Below is a small trained network, with its code and all its weights. Each question gives an input and a class and asks what happens when units are switched off, that is, made to give their printed mean instead of their output.

import numpy as np


def w(rows, s, z=0):
    codes = np.array(rows[::2]) - 128.0
    scale = np.full(codes.shape[1], s)
    scale[-1] = z or s
    return codes * scale


def norm(h):
    return h / np.sqrt((h * h).mean(-1, keepdims=True) + 1e-5)


def f(y):
    return y / 2 * (1 + np.tanh(0.7978845608 * (y + 0.044715 * y**3)))


def log_softmax(a):
    a = a - a.max(-1, keepdims=True)
    return a - np.log(np.exp(a).sum(-1, keepdims=True))


def net(x, mask):
    res = np.array(x, float).reshape(1, 5) / 4 @ E
    u = 0
    for l in range(3):
        y = f(norm(res) @ A[l][:, :-1].T + A[l][:, -1])
        res = res + np.where(mask[u : u + 13], y, B[l][:, -1]) @ B[l][:, :-1]
        u += 13
    return log_softmax(norm(res)[-1] @ U[:, :-1].T + U[:, -1])


A, B = {}, {}
E = w([
[69,34,253,137],'x0',
[17,153,115,110],'x1',
[63,201,99,237],'x2',
[86,213,162,98],'x3',
[127,243,152,92],'x4',
],0.0044)
A[0] = w([
[167,52,41,2,70],'L0N0',
[49,87,145,73,65],'L0N1',
[121,45,228,142,111],'L0N2',
[61,106,68,59,161],'L0N3',
[210,130,106,51,17],'L0N4',
[142,123,229,167,151],'L0N5',
[96,180,146,130,108],'L0N6',
[162,94,170,136,191],'L0N7',
[146,193,85,56,91],'L0N8',
[108,104,209,195,27],'L0N9',
[161,111,60,225,119],'L0N10',
[191,95,105,67,70],'L0N11',
[163,86,110,58,3],'L0N12',
],0.0091,0.0045)
B[0] = w([
[90,193,56,2,238],'L0N0',
[102,103,80,200,171],'L0N1',
[136,85,38,33,255],'L0N2',
[62,142,216,148,198],'L0N3',
[57,44,46,90,162],'L0N4',
[69,180,80,91,200],'L0N5',
[82,127,152,150,160],'L0N6',
[112,136,50,96,204],'L0N7',
[173,132,168,55,192],'L0N8',
[56,135,84,64,148],'L0N9',
[145,219,93,179,199],'L0N10',
[91,52,72,58,172],'L0N11',
[88,89,127,83,136],'L0N12',
],0.0084,0.0038)
A[1] = w([
[82,146,96,87,42],'L1N0',
[175,76,242,174,39],'L1N1',
[192,27,183,169,2],'L1N2',
[74,136,100,85,24],'L1N3',
[254,44,78,132,111],'L1N4',
[157,160,137,40,86],'L1N5',
[249,98,136,220,134],'L1N6',
[166,72,172,176,17],'L1N7',
[89,172,127,122,118],'L1N8',
[36,140,106,184,144],'L1N9',
[187,81,221,177,49],'L1N10',
[204,46,179,213,20],'L1N11',
[186,163,121,53,66],'L1N12',
],0.0093,0.0046)
B[1] = w([
[125,160,150,80,186],'L1N0',
[75,159,81,22,103],'L1N1',
[50,135,137,42,100],'L1N2',
[104,177,104,85,181],'L1N3',
[8,144,122,86,173],'L1N4',
[160,133,157,130,215],'L1N5',
[90,231,79,98,152],'L1N6',
[104,129,104,62,90],'L1N7',
[132,111,159,124,194],'L1N8',
[121,87,181,133,253],'L1N9',
[65,179,95,39,100],'L1N10',
[70,196,99,61,105],'L1N11',
[192,100,168,109,188],'L1N12',
],0.011,0.0032)
A[2] = w([
[155,114,29,31,47],'L2N0',
[128,193,112,192,129],'L2N1',
[148,133,64,170,48],'L2N2',
[168,80,65,49,1],'L2N3',
[96,77,103,28,69],'L2N4',
[80,112,152,102,43],'L2N5',
[127,104,198,82,80],'L2N6',
[118,78,178,99,56],'L2N7',
[207,205,190,101,162],'L2N8',
[148,141,70,131,53],'L2N9',
[214,98,44,107,19],'L2N10',
[105,108,163,91,81],'L2N11',
[131,11,148,168,89],'L2N12',
],0.011,0.0073)
B[2] = w([
[35,128,139,106,254],'L2N0',
[76,128,114,103,175],'L2N1',
[114,202,79,124,118],'L2N2',
[71,158,143,110,185],'L2N3',
[70,96,125,97,250],'L2N4',
[173,176,121,133,125],'L2N5',
[92,201,93,127,138],'L2N6',
[117,191,96,88,124],'L2N7',
[97,67,71,79,203],'L2N8',
[106,200,87,112,120],'L2N9',
[12,183,127,99,138],'L2N10',
[120,172,138,125,136],'L2N11',
[106,47,73,136,138],'L2N12',
],0.011,0.0066)
U = w([
[65,100,114,41,254],'0',
[132,57,96,198,7],'1',
[165,224,27,196,48],'2',
[101,172,220,205,79],'3',
[255,97,118,78,17],'4',
],0.019,0.0053)

Each question gives the input, the list of numbers given to net, and the class t.
The units are the neurons (one row each of A and B). Each row of codes is followed by its name. A weight is (code - 128) times the scale printed after its matrix; where a second scale follows, it is the last column's (A, B and U).
mask holds one flag per neuron, layer by layer. A switched-off neuron (its flag False) gives its mean, the last column of its row in B, instead of its output. The means were averaged over made-up inputs and are rounded, as every weight is.
A unit's drop is (log p(t) with every unit on - log p(t) with that unit switched off) / (log p(t) with every unit on - log p(t) with every unit switched off).
The circuit of an input: a set's keep is (log p(t) with only the set's units on - log p(t) with every unit switched off) / (log p(t) with every unit on - log p(t) with every unit switched off). Starting from the 12 units with the biggest drops (on a tie, the unit counted first), units are removed one at a time, each time the one whose removal leaves the highest keep (on an exact tie, the one counted first), for as long as the keep stays at least 0.8.
circuit, biggest first: the units of the circuit, biggest drop first
most important unit: the unit with the biggest drop
top k neurons: the k neurons with the biggest drops, biggest first
k most important neurons of layer l: the k neurons of layer l with the biggest drops, biggest first
drop of u: that unit's drop, to one decimal
input [6,5,7,-8,7], class 3: most important unit : L2N8
input [-8,2,2,5,7], class 4: top 2 neurons : [L0N8, L2N0]
input [-5,-5,1,3,-2], class 2: circuit, biggest first : [L0N10, L2N4]
input [-6,0,1,-1,-4], class 2: circuit, biggest first : [L0N10, L2N4]
input [-8,5,-8,8,7], class 4: 2 most important neurons of layer 2 : [L2N0, L2N4]
input [2,6,-2,6,8], class 3: top 4 neurons : [L0N2, L0N0, L0N6, L2N4]
input [-1,2,5,-3,1], class 3: top 2 neurons : [L1N9, L0N2]
input [-7,-2,4,1,6], class 4: 3 most important neurons of layer 2 : [L2N0, L2N8, L2N4]
input [0,4,8,7,-6], class 1: top 2 neurons : [L0N0, L2N12]
input [4,7,2,2,-2], class 3: top 2 neurons : [L2N8, L0N3]
input [-2,7,4,7,8], class 3: top 4 neurons : [L0N2, L0N0, L0N6, L2N4]
input [-6,2,8,3,-5], class 3: top 2 neurons : [L0N2, L1N9]
input [-5,2,8,5,-7], class 3: top 2 neurons : [L1N9, L0N2]
input [2,1,4,-1,-5], class 1: most important neuron of layer 0 : [L0N0]
input [0,6,5,2,-6], class 1: top 2 neurons : [L2N12, L0N0]
input [0,8,5,3,-4], class 3: drop of L2N8 : 0.1
input [1,-5,4,0,-3], class 2: drop of L0N10 : 0.4
input [-4,5,4,-8,3], class 2: drop of L0N10 : 0.2
